Below are the code and all the weights of a small trained network. Each question names an input and a class and asks about switching units off, where a switched-off unit gives its printed mean instead of its output.

import numpy as np


def w(rows, s, z=0):
    codes = np.array(rows[::2]) - 128.0
    scale = np.full(codes.shape[1], s)
    scale[-1] = z or s
    return codes * scale


def f(y):
    return np.maximum(y, 0)


def log_softmax(a):
    a = a - a.max(-1, keepdims=True)
    return a - np.log(np.exp(a).sum(-1, keepdims=True))


def net(x, mask):
    res = np.array(x, float).reshape(1, 4) / 4 @ E
    y = f(res @ A[0][:, :-1].T + A[0][:, -1])
    res = res + np.where(mask, y, B[0][:, -1]) @ B[0][:, :-1]
    return log_softmax(res[-1] @ U[:, :-1].T + U[:, -1])


A, B = {}, {}
E = w([
[3,38,198,162,131,132,242,48,232,151,230,221],'x0',
[139,10,70,168,241,21,156,233,127,57,81,206],'x1',
[30,71,214,20,184,183,17,188,49,62,207,116],'x2',
[129,220,190,226,56,81,143,152,24,12,185,216],'x3',
],0.0046)
A[0] = w([
[124,211,166,98,33,207,116,50,129,176,160,69,31],'N0',
[137,206,178,218,44,71,146,152,46,35,175,208,38],'N1',
[133,39,66,152,232,44,150,215,127,71,93,177,31],'N2',
[206,193,39,238,56,69,220,80,183,174,50,146,51],'N3',
[118,196,157,105,48,200,114,64,116,165,164,73,6],'N4',
[134,36,64,146,228,38,147,215,126,76,97,176,76],'N5',
[134,52,58,44,196,155,119,102,219,219,86,52,36],'N6',
[120,207,171,93,35,210,112,55,135,178,169,60,56],'N7',
[128,34,62,153,234,36,152,220,111,79,94,182,30],'N8',
[141,217,178,224,34,61,140,157,42,25,181,218,8],'N9',
[132,46,58,48,193,149,122,109,224,221,76,55,16],'N10',
[37,44,213,144,137,137,227,36,236,156,229,216,19],'N11',
[111,197,178,88,50,214,106,63,111,161,176,69,52],'N12',
[138,52,56,54,190,154,118,103,213,212,79,59,54],'N13',
[119,209,165,97,36,206,111,48,125,184,165,55,65],'N14',
[198,188,40,232,59,73,209,81,185,171,57,146,69],'N15',
[131,199,176,213,52,78,145,154,48,44,179,206,82],'N16',
[37,92,253,26,193,203,4,220,11,37,220,129,10],'N17',
[228,211,62,91,130,132,22,200,45,116,19,36,3],'N18',
[217,201,67,94,131,134,38,190,50,114,30,44,47],'N19',
[208,189,48,235,60,74,217,75,181,171,49,151,39],'N20',
[37,48,206,155,134,136,219,39,224,159,220,212,46],'N21',
[135,37,67,150,230,43,150,216,124,78,93,186,34],'N22',
],0.0043,0.0035)
B[0] = w([
[162,168,171,157,103,90,85,106,188,138,93,184,194],'N0',
[60,133,162,132,188,201,163,107,83,220,70,92,204],'N1',
[165,181,176,161,94,88,75,90,196,150,91,186,212],'N2',
[105,49,146,66,143,96,88,100,157,122,186,83,229],'N3',
[139,157,173,151,113,94,92,113,177,158,95,168,174],'N4',
[166,176,163,153,101,106,90,92,176,135,103,176,226],'N5',
[80,145,158,141,175,185,151,111,87,190,83,109,208],'N6',
[169,172,166,162,104,94,87,104,186,128,90,187,202],'N7',
[162,178,169,154,99,94,81,92,190,145,94,180,216],'N8',
[37,133,170,137,205,207,173,110,77,254,56,83,206],'N9',
[61,146,166,141,185,191,156,106,82,208,75,104,203],'N10',
[75,174,53,172,74,65,157,226,64,191,166,88,226],'N11',
[161,158,163,149,112,104,97,98,180,134,100,175,196],'N12',
[77,145,157,141,178,190,161,107,79,194,78,107,208],'N13',
[172,168,163,159,103,95,90,104,180,123,95,185,206],'N14',
[111,48,143,65,143,97,89,99,158,118,184,83,226],'N15',
[89,131,153,128,175,189,158,99,92,184,85,101,211],'N16',
[109,19,146,44,140,71,72,83,185,120,209,63,255],'N17',
[58,164,63,170,75,66,158,219,77,195,173,91,226],'N18',
[80,158,71,162,84,79,154,201,85,177,167,97,224],'N19',
[99,49,150,63,144,94,88,103,162,126,192,80,222],'N20',
[82,174,60,167,78,79,155,214,68,178,166,91,226],'N21',
[162,181,173,155,96,93,79,96,191,144,94,183,213],'N22',
],0.0069,0.0052)
U = w([
[163,170,162,168,95,107,97,102,170,125,84,219,116],'0',
[108,152,34,167,77,94,155,225,82,140,167,104,110],'1',
[104,130,154,133,232,249,163,106,89,150,65,109,115],'2',
[128,33,140,24,146,102,98,100,151,114,200,97,111],'3',
[166,122,96,123,126,173,157,122,110,88,133,148,254],'4',
[170,123,91,125,135,170,155,130,121,72,127,140,92],'5',
[176,113,86,117,128,204,168,135,111,65,126,170,93],'6',
[158,117,99,124,128,205,163,138,121,73,127,157,97],'7',
],0.013,0.02)

Each question gives the input, the list of numbers given to net, and the class t.
The units are the neurons (one row each of A and B). Each row of codes is followed by its name. A weight is (code - 128) times the scale printed after its matrix; where a second scale follows, it is the last column's (A, B and U).
mask holds one flag per neuron, in row order. A switched-off neuron (its flag False) gives its mean, the last column of its row in B, instead of its output. The means were averaged over made-up inputs and are rounded, as every weight is.
A unit's drop is (log p(t) with every unit on - log p(t) with that unit switched off) / (log p(t) with every unit on - log p(t) with every unit switched off).
The circuit of an input: a set's keep is (log p(t) with only the set's units on - log p(t) with every unit switched off) / (log p(t) with every unit on - log p(t) with every unit switched off). Starting from the 12 units with the biggest drops (on a tie, the unit counted first), units are removed one at a time, each time the one whose removal leaves the highest keep (on an exact tie, the one counted first), for as long as the keep stays at least 0.8.
circuit, biggest first: the units of the circuit, biggest drop first
top k neurons: the k neurons with the biggest drops, biggest first
drop of u: that unit's drop, to one decimal
input [-5,-1,5,-5], class 1: circuit, biggest first	[N18]
input [0,-2,8,8], class 2: top 3 neurons	[N9; N1; N16]
input [-4,2,0,1], class 1: circuit, biggest first	[N18; N19]
input [3,-2,-5,-5], class 2: top 3 neurons	[N17; N10; N13]
input [-8,-6,8,2], class 1: top 2 neurons	[N18; N19]
input [-7,-2,-7,-3], class 1: top 2 neurons	[N18; N19]
input [-8,8,4,-1], class 0: top 3 neurons	[N2; N8; N22]
input [8,-8,7,1], class 0: top 3 neurons	[N7; N12; N14]
input [-4,6,-7,-8], class 2: top 2 neurons	[N10; N13]
input [-6,-4,7,3], class 3: top 3 neurons	[N17; N11; N21]
input [8,-3,5,-7], class 1: top 2 neurons	[N11; N21]
input [6,7,-8,8], class 2: top 2 neurons	[N9; N1]
input [2,-1,-6,-5], class 3: drop of N15	0.6
input [7,3,1,-8], class 2: drop of N10	1.1
input [-1,-1,3,8], class 2: drop of N16	0.0
input [-8,8,2,-2], class 0: circuit, biggest first	[N2]
